Below are the code and all the weights of a small trained network. Each question names an input and a class and asks about switching units off, where a switched-off unit gives its printed mean instead of its output.

import numpy as np


def w(rows, s, z=0):
    codes = np.array(rows[::2]) - 128.0
    scale = np.full(codes.shape[1], s)
    scale[-1] = z or s
    return codes * scale


def norm(h):
    return h / np.sqrt((h * h).mean(-1, keepdims=True) + 1e-5)


def f(y):
    return y / 2 * (1 + np.tanh(0.7978845608 * (y + 0.044715 * y**3)))


def log_softmax(a):
    a = a - a.max(-1, keepdims=True)
    return a - np.log(np.exp(a).sum(-1, keepdims=True))


def net(x, mask):
    res = np.array(x, float).reshape(1, 5) / 4 @ E
    u = 0
    for l in range(4):
        y = f(norm(res) @ A[l][:, :-1].T + A[l][:, -1])
        res = res + np.where(mask[u : u + 10], y, B[l][:, -1]) @ B[l][:, :-1]
        u += 10
    return log_softmax(norm(res)[-1] @ U[:, :-1].T + U[:, -1])


A, B = {}, {}
E = w([
[66,143,20,87,218,102],'x0',
[203,37,21,204,80,147],'x1',
[96,251,91,227,93,127],'x2',
[241,155,105,78,141,137],'x3',
[85,141,87,17,1,63],'x4',
],0.0063)
A[0] = w([
[182,219,80,175,127,130,239],'0.n1',
[158,183,1,63,184,178,187],'0.n2',
[137,136,88,88,103,132,52],'0.n3',
[150,33,182,101,148,114,122],'0.n4',
[152,70,154,187,147,132,18],'0.n5',
[47,114,172,165,90,61,20],'0.n6',
[163,128,121,170,188,21,99],'0.n7',
[113,148,61,80,200,82,103],'0.n8',
[249,198,169,86,207,180,127],'0.n9',
[122,135,128,124,111,39,3],'0.n10',
],0.0097,0.002)
B[0] = w([
[206,126,105,8,197,148,226],'0.n1',
[79,89,216,192,41,203,237],'0.n2',
[58,89,98,92,89,67,144],'0.n3',
[183,211,112,78,168,233,193],'0.n4',
[107,121,94,112,87,74,166],'0.n5',
[80,114,142,199,130,56,190],'0.n6',
[67,50,131,94,123,153,143],'0.n7',
[20,141,249,131,91,253,200],'0.n8',
[72,66,153,124,111,28,254],'0.n9',
[110,97,56,123,178,65,136],'0.n10',
],0.0072,0.0051)
A[1] = w([
[134,238,98,180,119,121,100],'1.n1',
[59,144,103,127,213,158,61],'1.n2',
[174,102,137,188,223,118,47],'1.n3',
[117,86,138,205,180,74,97],'1.n4',
[201,151,161,98,42,92,126],'1.n5',
[197,151,190,154,99,158,68],'1.n6',
[134,157,252,128,115,118,167],'1.n7',
[146,191,207,186,230,184,214],'1.n8',
[66,128,173,90,67,109,252],'1.n9',
[204,138,221,162,70,45,146],'1.n10',
],0.011,0.0035)
B[1] = w([
[137,216,10,36,160,185,147],'1.n1',
[115,119,132,183,162,161,158],'1.n2',
[86,1,179,86,95,89,160],'1.n3',
[47,102,141,194,168,63,161],'1.n4',
[99,80,220,153,116,131,178],'1.n5',
[97,119,165,156,149,204,149],'1.n6',
[232,144,105,170,156,122,219],'1.n7',
[120,68,175,57,143,92,220],'1.n8',
[211,142,175,145,150,84,254],'1.n9',
[76,148,139,142,118,217,194],'1.n10',
],0.0083,0.009)
A[2] = w([
[119,61,44,217,78,188,100],'2.n1',
[155,39,169,130,186,91,128],'2.n2',
[122,191,160,124,145,203,164],'2.n3',
[4,114,117,33,43,120,123],'2.n4',
[176,174,126,69,35,40,123],'2.n5',
[183,29,48,151,54,161,133],'2.n6',
[151,102,58,2,177,182,115],'2.n7',
[94,168,114,145,105,153,140],'2.n8',
[146,83,168,121,205,142,154],'2.n9',
[150,163,164,101,162,87,3],'2.n10',
],0.0088,0.0043)
B[2] = w([
[196,254,221,152,221,74,162],'2.n1',
[81,132,58,112,134,140,254],'2.n2',
[118,115,71,115,151,180,176],'2.n3',
[111,90,185,127,128,215,157],'2.n4',
[78,59,140,85,28,95,182],'2.n5',
[168,163,232,47,220,12,180],'2.n6',
[164,166,100,47,124,201,147],'2.n7',
[156,172,64,156,113,213,127],'2.n8',
[170,81,60,98,33,70,237],'2.n9',
[114,157,193,76,135,106,134],'2.n10',
],0.0081,0.0066)
A[3] = w([
[180,164,224,25,149,111,114],'3.n1',
[76,95,115,228,88,28,226],'3.n2',
[63,212,128,83,2,107,141],'3.n3',
[135,181,112,123,159,122,160],'3.n4',
[112,136,88,129,125,121,27],'3.n5',
[62,111,171,161,197,217,110],'3.n6',
[46,94,185,103,186,213,101],'3.n7',
[135,89,124,60,34,91,206],'3.n8',
[211,128,78,166,155,120,68],'3.n9',
[206,58,139,54,87,170,253],'3.n10',
],0.0099,0.0025)
B[3] = w([
[155,133,68,162,218,49,244],'3.n1',
[85,165,95,131,154,156,194],'3.n2',
[158,8,155,88,182,157,176],'3.n3',
[152,155,108,46,138,114,130],'3.n4',
[88,198,174,108,142,140,115],'3.n5',
[198,198,158,130,154,165,168],'3.n6',
[230,115,151,168,53,145,185],'3.n7',
[85,97,107,169,182,181,219],'3.n8',
[102,50,176,103,158,80,122],'3.n9',
[9,254,89,167,95,187,254],'3.n10',
],0.0081,0.0096)
U = w([
[154,139,174,111,171,59,150],'0',
[149,138,193,182,106,201,121],'1',
[64,27,155,115,100,121,153],'2',
[60,146,133,182,136,131,207],'3',
[128,162,50,61,122,174,130],'4',
[126,136,86,158,76,113,73],'5',
[110,131,69,148,8,71,3],'6',
],0.017,0.0066)

Each question gives the input, the list of numbers given to net, and the class t.
The units are the neurons (one row each of A and B). Each row of codes is followed by its name. A weight is (code - 128) times the scale printed after its matrix; where a second scale follows, it is the last column's (A, B and U).
mask holds one flag per neuron, layer by layer. A switched-off neuron (its flag False) gives its mean, the last column of its row in B, instead of its output. The means were averaged over made-up inputs and are rounded, as every weight is.
A unit's drop is (log p(t) with every unit on - log p(t) with that unit switched off) / (log p(t) with every unit on - log p(t) with every unit switched off).
The circuit of an input: a set's keep is (log p(t) with only the set's units on - log p(t) with every unit switched off) / (log p(t) with every unit on - log p(t) with every unit switched off). Starting from the 12 units with the biggest drops (on a tie, the unit counted first), units are removed one at a time, each time the one whose removal leaves the highest keep (on an exact tie, the one counted first), for as long as the keep stays at least 0.8.
circuit, biggest first: the units of the circuit, biggest drop first
top k neurons: the k neurons with the biggest drops, biggest first
top k neurons in layer l: the k neurons of layer l with the biggest drops, biggest first
input [-3,-7,-7,8,4], class 3: circuit, biggest first => 3.n10, 0.n1
input [-2,-3,8,-6,6], class 4: top 2 neurons => 1.n1, 0.n9
input [4,-8,2,-8,4], class 0: circuit, biggest first => 3.n10
input [-3,6,6,4,4], class 0: top 2 neurons => 2.n6, 0.n4
input [8,-5,1,8,8], class 1: circuit, biggest first => 2.n4, 0.n2
input [2,-8,8,-7,3], class 0: circuit, biggest first => 3.n10, 1.n9
input [7,3,-3,7,-6], class 1: top 3 neurons => 0.n8, 0.n2, 3.n1
input [6,-2,7,6,8], class 2: top 2 neurons => 0.n2, 2.n5
input [8,4,-7,2,-2], class 1: circuit, biggest first => 0.n8, 0.n2, 3.n7
input [-5,-3,7,1,-1], class 4: circuit, biggest first => 1.n1, 0.n2
input [-3,-4,1,6,-5], class 3: top 2 neurons in layer 3 => 3.n2, 3.n3
input [-1,-7,-8,3,-6], class 4: top 2 neurons in layer 0 => 0.n4, 0.n6
input [-1,-2,5,1,8], class 2: top 2 neurons => 3.n3, 2.n5
input [-6,3,-7,1,6], class 4: circuit, biggest first => 0.n4
input [2,4,-6,6,3], class 3: top 2 neurons => 0.n2, 3.n10
input [-5,-3,-8,8,3], class 3: top 4 neurons => 3.n10, 0.n1, 1.n5, 0.n9
input [-4,-5,1,-4,3], class 0: top 2 neurons in layer 3 => 3.n10, 3.n8
input [-2,-2,4,-5,-8], class 2: top 2 neurons => 1.n8, 1.n3
input [7,5,-8,8,-8], class 2: top 3 neurons in layer 1 => 1.n3, 1.n10, 1.n1
input [0,4,-2,-1,-8], class 2: circuit, biggest first => 1.n3
input [-4,5,-4,3,4], class 0: top 3 neurons => 2.n6, 1.n8, 0.n8
input [-5,-6,3,8,-4], class 3: top 4 neurons in layer 2 => 2.n9, 2.n6, 2.n1, 2.n2
input [-7,5,2,-6,6], class 1: top 2 neurons in layer 3 => 3.n1, 3.n10
input [-3,-7,-8,2,3], class 4: top 3 neurons => 0.n4, 3.n10, 2.n6
input [2,-1,0,7,-3], class 3: top 2 neurons => 0.n9, 3.n10
input [-5,8,-1,8,-5], class 0: top 3 neurons => 2.n6, 2.n1, 1.n8
input [0,8,8,-2,6], class 0: circuit, biggest first => 2.n6
input [-7,-6,3,3,-8], class 2: top 2 neurons in layer 1 => 1.n8, 1.n3
input [-2,5,-5,7,-8], class 2: top 2 neurons => 0.n9, 1.n3
input [-6,-6,5,8,-3], class 3: top 2 neurons in layer 2 => 2.n6, 2.n9
